Here is a tiny trained network, its code and every weight. The questions are about switching its units off for an input and a class, where a switched-off unit gives its printed mean instead of its output.

import numpy as np


def w(rows, s, z=0):
    codes = np.array(rows[::2]) - 128.0
    scale = np.full(codes.shape[1], s)
    scale[-1] = z or s
    return codes * scale


def f(y):
    return np.maximum(y, 0)


def log_softmax(a):
    a = a - a.max(-1, keepdims=True)
    return a - np.log(np.exp(a).sum(-1, keepdims=True))


def net(x, mask):
    res = np.array(x, float).reshape(1, 7) / 4 @ E
    y = f(res @ A[0][:, :-1].T + A[0][:, -1])
    res = res + np.where(mask, y, B[0][:, -1]) @ B[0][:, :-1]
    return log_softmax(res[-1] @ U[:, :-1].T + U[:, -1])


A, B = {}, {}
E = w([
[141,128,138,127,110,123],'x0',
[125,120,135,134,127,134],'x1',
[169,140,23,252,70,172],'x2',
[40,243,133,95,41,209],'x3',
[146,20,50,7,77,153],'x4',
[134,128,133,127,121,126],'x5',
[129,128,129,128,125,126],'x6',
],0.013)
A[0] = w([
[128,152,80,157,127,172,67],'N0',
[100,187,188,120,167,53,211],'N1',
[114,133,114,186,107,105,98],'N2',
[199,161,134,194,156,76,234],'N3',
[128,159,98,190,108,95,100],'N4',
[100,219,115,147,80,155,165],'N5',
[190,115,95,193,138,153,130],'N6',
[93,128,139,47,94,178,153],'N7',
[48,179,133,105,62,178,128],'N8',
[133,127,109,220,132,140,109],'N9',
[144,94,3,143,73,157,3],'N10',
[139,185,105,165,148,133,73],'N11',
],0.014,0.0057)
B[0] = w([
[148,97,160,126,123,171,169],'N0',
[85,126,197,167,124,104,240],'N1',
[149,111,78,96,139,137,165],'N2',
[179,152,138,128,183,123,226],'N3',
[146,81,46,94,117,163,179],'N4',
[108,76,154,122,115,205,236],'N5',
[168,167,121,121,152,95,194],'N6',
[149,191,109,13,160,79,235],'N7',
[169,154,128,109,86,253,254],'N8',
[151,152,108,98,164,147,192],'N9',
[52,166,189,207,95,58,214],'N10',
[94,115,83,128,125,171,171],'N11',
],0.013,0.019)
U = w([
[126,131,173,185,146,76,235],'0',
[166,172,90,92,139,135,100],'1',
[80,156,187,152,82,154,99],'2',
[147,51,92,124,103,171,2],'3',
[128,5,99,77,138,54,202],'4',
],0.021,0.0054)

Each question gives the input, the list of numbers given to net, and the class t.
The units are the neurons (one row each of A and B). Each row of codes is followed by its name. A weight is (code - 128) times the scale printed after its matrix; where a second scale follows, it is the last column's (A, B and U).
mask holds one flag per neuron, in row order. A switched-off neuron (its flag False) gives its mean, the last column of its row in B, instead of its output. The means were averaged over made-up inputs and are rounded, as every weight is.
A unit's drop is (log p(t) with every unit on - log p(t) with that unit switched off) / (log p(t) with every unit on - log p(t) with every unit switched off).
The circuit of an input: a set's keep is (log p(t) with only the set's units on - log p(t) with every unit switched off) / (log p(t) with every unit on - log p(t) with every unit switched off). Starting from all 12 units, units are removed one at a time, each time the one whose removal leaves the highest keep (on an exact tie, the one counted first), for as long as the keep stays at least 0.8.
circuit, biggest first: the units of the circuit, biggest drop first
k most important neurons: the k neurons with the biggest drops, biggest first
drop of u: that unit's drop, to one decimal
input [7,6,-1,-1,-7,-2,8], class 0: circuit, biggest first -> (N8)
input [5,8,2,-3,1,8,3], class 0: 2 most important neurons -> (N8; N7)
input [-2,-6,-2,0,3,6,-8], class 4: 2 most important neurons -> (N8; N3)
input [7,7,8,1,-5,1,-8], class 3: 2 most important neurons -> (N5; N7)
input [-3,-7,3,2,0,-4,6], class 3: circuit, biggest first -> (N1; N7)
input [6,-3,6,0,5,-1,-8], class 0: circuit, biggest first -> (N10; N8)
input [4,3,-2,0,1,-5,6], class 4: 2 most important neurons -> (N8; N10)
input [-1,-3,6,0,-8,4,-3], class 1: 3 most important neurons -> (N3; N9; N6)
input [6,0,0,-3,-4,7,8], class 0: 3 most important neurons -> (N8; N7; N1)
input [-7,4,1,0,-8,7,-7], class 1: 4 most important neurons -> (N10; N3; N4; N9)
input [-3,-2,6,1,7,2,0], class 2: 2 most important neurons -> (N10; N3)
input [2,-2,1,-1,-5,-3,6], class 1: 3 most important neurons -> (N10; N4; N9)
input [3,1,-1,0,-6,-4,-3], class 0: 2 most important neurons -> (N8; N3)
input [3,8,7,6,8,3,2], class 2: circuit, biggest first -> (N10)
input [-3,1,8,5,8,-4,2], class 2: drop of N10 -> 2.3
input [-1,0,-8,0,4,-6,-7], class 4: drop of N1 -> 0.0
input [0,1,-1,-3,6,5,-2], class 4: drop of N8 -> 0.3
